In the rows, zero is written as 128.
Each row is followed by its class.
[117 106 157 137 119 140 120 119 153 122 133 129 127 137 117 113 157 124
 114 129 118 173 164 129 143 128 136 145 127 103 106 173 152 145 129 129
 123 130 127 139 111 122 133 111 124 139 122 175 107 137 131 119 122 143
 127 109 126 151 131 139 112 122 131 126 122 137 120 141 108 139 128 153
 106 113 139 116 150 138 114 148]
M
[116 129 116 114 137 113 130 134 109 129 161 122 103 110 148 143 164  98
 156 133 111 130 146 130 121 113 129 132 139 123 111 111 109 132 123 128
 114 150 125 134 156 114 116 110 104 134 133 133 131 138 137 137 124 130
 106 153 141  87 123 140 104 132 123 116 119 130 129 120 145 123  65 110
 111 119 105 117 124 139 109 143]
D
[121 111 135 131 121 114 123 114 129 130 123 144 135 118 101 127 157 149
 115 126 140 180 135 130 123 114 143 127 121 114 127 149 133 133 138 116
 133 133 126 118 107 110 129 142 121 117 123 167 117 133 118 133 111 141
 128 119 138 133 131 147 115 125 134 146 125 129 108 152  87 131 177 152
 135 123 127 122 135 132 129 130]
M
[120 111 141 120 113 111 120 114 127 123 112 156 140 111  92 130 166 167
 121 120 131 193 128 123 116 113 134 130 120 120 130 144 126 126 145 125
 153 124 125 106 110 104 133 142 118 124 119 184 110 138 111 136 113 146
 129 108 125 135 122 152 129 132 137 124 113 126 104 154  84 129 197 156
 139 134 123 120 133 112 132 138]
M
[123 140 118 108 113 124 128 126 127 124 136 132 128 125 120 133  93 166
 119 122 142 136 115 125 122 133 134 105 122 142 142 124 125 125 141 122
 130 119 123 119 123 121 121 134 128 121 123 128 139 136 118 128 127 116
 131 121 123 114 133 136 126 135 127 126 126 130 131 126 127 125 161 132
 130 131 121 117 123 128 126 146]
D
[124 114 147 141 120 131 124 117 141 129 122 137 141 133 106 114 144 147
 121 123 123 179 144 130 140 126 136 147 122 105 132 154 140 134 128 122
 132 107 122 134 117 118 133 120 121 126 121 159  98 126 138 115 112 135
 138 122 127 140 136 134 130 125 133 128 132 134 109 149 108 137 155 168
 113 124 132 128 143 131 126 147]
M
[136 109 179 169 140 144 102 109 171 119 168  95 135 164 139 106 111  78
 134 120  79 131 201 132 180 145 117 152 122  97 127 200 167 151 117 152
 143 131 120 172 109 144 145  88 125 125 136 135  92 110 158  87 155 129
 134 157 127 121 143 114  95 121 114  96 151 147 134 123 166 149  40 138
  78 111 153 124 169 156 106 164]
M
[112 144  79 105 117 132 139 125 108 137 153 124 114 102 134 123 138 131
 141 124 165 140 117 129 122 135 135 120 140 157 137 114 124 108 120 130
 115 112 119 122 165 127 123 133 123 119 133  98 150 117 133 113  95 111
 123 113 138 135 129 150 121 142 131 131 148 141 123 127 143 126 126 156
 127 119 112 137 111 130 141 127]
D
[117 123 133 136 118 133 132 132 150 117 150 127 124 125 113 124 165 143
 125 117 119 170 163 127 133 123 138 130 109 118 126 159 150 140 120 125
 135 129 125 129 115 125 133 119 129 129 125 140 105 134 129 114 119 131
 121 123 111 135 139 140 108 125 127 123 122 131 117 135 123 142 157 148
 127 109 142 122 140 136 124 138]
D
[140 127 118 110 131 124 143 125 117 134 143 138 131 107 109 144 128 141
 118 117 134 172  80 142 120 120 128 127 130 127 159 112 122 107 132 116
 130 135 127 102 118  79 128 119 133 110 116 139 121 141 133 142 131 149
 124 124 128 142 148 141 116 134 128 137 127 143 120 133 157 114 175 138
  94 152 128 102 136 126 152 128]
D
[123 112 147 139 122 132 117 116 151 119 135 130 136 129 112 113 151 128
 122 112 118 183 167 138 148 132 137 144 125 110 129 162 143 137 124 133
 132 121 126 134 111 117 132 116 130 129 122 158 102 129 131 112 112 141
 129 129 123 139 139 129 111 121 130 120 132 144 108 144 119 141 151 163
 125 116 147 121 148 140 107 148]
M
[118 152  82  91 123 143 137 153  91 126 141 117 116 119 144 144 134 118
 151 133 161 111 104 132 106 125 125 115 140 153 124  82 121 118 124 126
 114 136 119 106 143 136 116 151 134 133 123 105 159 130 119 144 123 117
 127 116 127 118 120 135 138 135 131 137 131 125 141 117 147 125 155 117
 143 126 102 122 104 124 129 110]
D
[115 143  90 119 139 126 132 151 123 131 144 107  91  97 154 136 161 104
 180 146 142  91 148 123 103 130 119 132 141 157 125  92 109 129 123 147
 105 152 147 129 152 133 134 123 142 158 120  98 147 126 138 139 122 135
 112 136 121 121  92 144 116 119 135 152 128 112 159 102 165 123  89  91
 146 122 142 133 118 124 129 127]
D
[130 126 140 127 128 127 122 130 112 130 112 133 134 148 131 117  95 138
 103 135 130 101 114 122 139 123 142 122 125 125 123 128 135 126 130 122
 135 119 125 122 127 148 127 128 120 129 135 132 143 122 127 130 134 120
 142 120 139 124 122 111 154 192 126 115 133 120 135 126 101 125 126 127
 151 140 112 137 126 115 128 119]
D
[128 110 146 136 122 144 116 119 130 133 113 138 133 116 104 117 134 143
 105 119 134 174 127 138 132 118 137 134 113 110 133 154 142 135 133 126
 137 118 120 114 122 116 138 135 116 123 124 167  96 125 128 124 111 138
 123 122 128 145 130 136 133 131 136 124 133 139 114 144  94 141 182 168
 110 128 124 119 137 146 138 128]
M
[123 108 155 129 127 137 124 105 152 129 132 126 136 129 112 121 150 126
 117 121 113 172 148 137 146 112 112 142 126 107 129 161 148 128 131 123
 132 126 125 135 116 117 130 119 121 129 132 165  96 134 133 120 123 140
 132 125 127 131 130 131 105 130 123 133 118 130 112 145 112 136 135 157
 103 117 130 116 145 147 120 145]
M
[127 115 159 143 125 146 113 116 155 130 135 132 142 138 118 105 133 119
 124 123 117 164  49 127 149 122 134 149 122 105 125 170 149 137 125 131
 132 126 124 154 118 128 135 111 127 134 129 151 100 118 144 111 124 147
 141 137 125 138 144 132 117 122 131 122 135 135 115 137 123 136 116 154
 103 102 137 120 157 147  91 147]
M
[124 111 137 135 125 135 126 117 132 126 138 138 134 134 114 120 139 167
 123 121 134 172 135 134 127 124 137 139 118 120 136 155 139 134 129 125
 131 120 120 131 126 115 131 124 118 112 125 176 113 128 130 116 114 135
 135 168 136 131 134 138 136 126 133 117 125 142 110 144 118 135 150 159
 110 123 121 114 134 134 132 143]
M
[127 104 158 149 127 122 121 111 145 125 110 144 127 130 108 128 136 140
 117 125 107 178 140 127 137 121 129 146 106 104 127 156 155 134 137 131
 145 135 135 142 117 113 139 123 122 127 124 165  98 129 126 118 121 153
 137 132 131 145 144 129 123 125 135 128 120 133 110 143 109 126 143 151
 107 120 132 125 138 135 133 137]
M
[103 138 128  92 106 133 141 124 135 110 172 122 108 113 122 140 173 120
 118 122 143 160 128 130 123 109 140 104 134 131 133 119 132 130 117 111
 128 124 103  98 113 121 117 138 140 124 130 157 129 151 109 140 144 116
 121 132 121  88 124 141 111 148 123 115 123 128 117 122 117 139 177 137
 128 134 108 106 117 131 102 126]
D
[119 110 123 109 118 118 128 124  91 137 114 163 141  95  72 144 168 203
 111 116 157 218  83 140  92  91 157 114 118 122 134 125 117  76 134  98
 137 120 119  89 107  72 126 169 111 104 111 207 108 149  97 164  82 161
 130  96 134 136 128 160 129 126 145 117  99 126  86 174  52 133 220 180
 138 140  97 102 112 120 149 126]
M
[119 109 167 151 117 133 119 110 161 125 154 118 108 156 129  94 137 101
 118 131 112 156 183 122 161 136 125 146 128 100 129 204 180 152 129 134
 121 128 119 145 119 142 141 102 131 133 144 152  97 117 149 104 131 122
 131 134 118 134 152 127 105 119 121 113 140 137 124 137 129 151  95 175
 105 103 143 125 159 148 108 146]
M
[121 120 139 125 142 130 130 128 115 136 110 135 137 135 128 118 147 126
 136 137 136 144 122 127 112 108 143 125 129 118 114 120 129 129 137 117
 115 133 126 122 128 115 124 138 118 118 118 167 131 151 116 142 117 135
 122 141 133 105 117 137 131 128 136 116 114 125 128 153  94 137 140 134
 131 128  98 105 122 127 121 132]
D
